Below are the code and all the weights of a small trained network. Each question names an input and a class and asks about switching units off, where a switched-off unit gives its printed mean instead of its output.

import numpy as np


def w(rows, s, z=0):
    codes = np.array(rows[::2]) - 128.0
    scale = np.full(codes.shape[1], s)
    scale[-1] = z or s
    return codes * scale


def f(y):
    return y / 2 * (1 + np.tanh(0.7978845608 * (y + 0.044715 * y**3)))


def log_softmax(a):
    a = a - a.max(-1, keepdims=True)
    return a - np.log(np.exp(a).sum(-1, keepdims=True))


def net(x, mask):
    res = np.array(x, float).reshape(1, 5) / 4 @ E
    y = f(res @ A[0][:, :-1].T + A[0][:, -1])
    res = res + np.where(mask, y, B[0][:, -1]) @ B[0][:, :-1]
    return log_softmax(res[-1] @ U[:, :-1].T + U[:, -1])


A, B = {}, {}
E = w([
[133,159,191,135,199,102,120,136,107,156,142,92],'x0',
[104,170,80,147,123,93,112,39,216,93,67,180],'x1',
[109,105,65,156,107,44,199,77,105,88,203,125],'x2',
[130,130,249,129,79,116,195,140,130,158,142,185],'x3',
[228,176,65,127,71,137,76,199,153,143,180,180],'x4',
],0.013)
A[0] = w([
[150,132,68,133,103,128,125,101,140,114,144,163,197],'neuron 0',
[209,159,203,128,73,123,116,189,166,141,129,236,58],'neuron 1',
[111,137,132,127,112,111,141,92,144,125,96,167,152],'neuron 2',
[119,139,104,109,107,131,118,138,133,149,134,117,127],'neuron 3',
[71,132,114,120,112,140,136,38,167,122,10,188,220],'neuron 4',
[124,136,81,147,95,127,174,97,127,143,168,139,152],'neuron 5',
[118,147,166,140,182,155,125,155,111,150,130,63,39],'neuron 6',
[192,139,116,121,119,193,50,250,145,145,36,138,131],'neuron 7',
[128,151,233,124,228,103,133,118,113,143,155,93,83],'neuron 8',
[122,112,167,140,52,183,161,205,102,151,154,117,148],'neuron 9',
[113,100,42,119,163,175,87,164,101,119,87,47,202],'neuron 10',
[78,123,135,130,99,130,118,16,174,112,15,183,199],'neuron 11',
[128,88,162,116,105,146,143,182,92,120,162,111,249],'neuron 12',
[146,152,7,136,57,95,142,30,173,117,174,210,249],'neuron 13',
],0.014,0.0019)
B[0] = w([
[102,108,164,131,151,83,127,110,127,114,106,130,181],'neuron 0',
[154,131,152,89,117,243,144,174,92,139,156,127,236],'neuron 1',
[122,134,93,130,135,156,113,118,122,121,116,105,167],'neuron 2',
[107,107,146,140,149,129,141,116,132,119,119,128,140],'neuron 3',
[100,154,106,173,105,143,165,78,144,145,109,107,229],'neuron 4',
[140,133,140,117,142,100,104,140,139,130,109,139,167],'neuron 5',
[116,100,123,150,134,99,114,106,145,103,109,145,183],'neuron 6',
[143,107,148,128,135,171,49,108,139,107,26,137,250],'neuron 7',
[114,135,90,142,116,75,109,84,141,124,75,112,210],'neuron 8',
[150,136,113,116,158,68,133,163,113,121,198,127,202],'neuron 9',
[103,160,111,144,108,97,176,88,130,152,127,109,204],'neuron 10',
[106,159,96,171,127,129,160,65,131,160,127,94,235],'neuron 11',
[99,137,129,108,104,69,171,127,139,136,143,138,184],'neuron 12',
[136,99,132,104,136,5,68,139,132,100,74,138,253],'neuron 13',
],0.019,0.027)
U = w([
[53,145,67,211,96,81,161,66,144,117,101,69,203],'0',
[149,149,149,139,86,169,217,213,68,151,219,138,55],'1',
[120,66,114,255,183,198,167,169,145,95,161,200,3],'2',
[117,73,172,225,150,181,139,159,163,119,172,125,29],'3',
[134,73,149,112,122,66,113,173,98,58,122,153,129],'4',
[167,123,178,179,101,238,85,140,116,119,73,119,197],'5',
],0.0079,0.0037)

Each question gives the input, the list of numbers given to net, and the class t.
The units are the neurons (one row each of A and B). Each row of codes is followed by its name. A weight is (code - 128) times the scale printed after its matrix; where a second scale follows, it is the last column's (A, B and U).
mask holds one flag per neuron, in row order. A switched-off neuron (its flag False) gives its mean, the last column of its row in B, instead of its output. The means were averaged over made-up inputs and are rounded, as every weight is.
A unit's drop is (log p(t) with every unit on - log p(t) with that unit switched off) / (log p(t) with every unit on - log p(t) with every unit switched off).
The circuit of an input: a set's keep is (log p(t) with only the set's units on - log p(t) with every unit switched off) / (log p(t) with every unit on - log p(t) with every unit switched off). Starting from the 12 units with the biggest drops (on a tie, the unit counted first), units are removed one at a time, each time the one whose removal leaves the highest keep (on an exact tie, the one counted first), for as long as the keep stays at least 0.8.
circuit, biggest first: the units of the circuit, biggest drop first
unit that matters most: the unit with the biggest drop
k most important neurons: the k neurons with the biggest drops, biggest first
drop of u: that unit's drop, to one decimal
input [0,-5,-3,6,2], class 1: circuit, biggest first -> (neuron 1; neuron 9)
input [-1,-2,-7,7,6], class 5: unit that matters most -> neuron 7
input [-1,-1,-2,7,7], class 1: 2 most important neurons -> (neuron 9; neuron 1)
input [6,5,0,8,3], class 5: 3 most important neurons -> (neuron 1; neuron 9; neuron 12)
input [-6,-7,-4,7,-3], class 1: 2 most important neurons -> (neuron 13; neuron 1)
input [5,-6,-3,0,2], class 4: 3 most important neurons -> (neuron 11; neuron 4; neuron 9)
input [8,-8,1,7,7], class 1: 2 most important neurons -> (neuron 1; neuron 13)
input [-8,6,-1,4,7], class 4: 3 most important neurons -> (neuron 13; neuron 1; neuron 0)
input [-8,3,-3,5,8], class 5: 2 most important neurons -> (neuron 1; neuron 7)
input [1,1,7,7,8], class 4: drop of neuron 13 -> 0.5
input [-7,-3,7,-5,1], class 4: drop of neuron 13 -> 0.1
input [-8,-2,-2,5,6], class 5: drop of neuron 1 -> 1.8
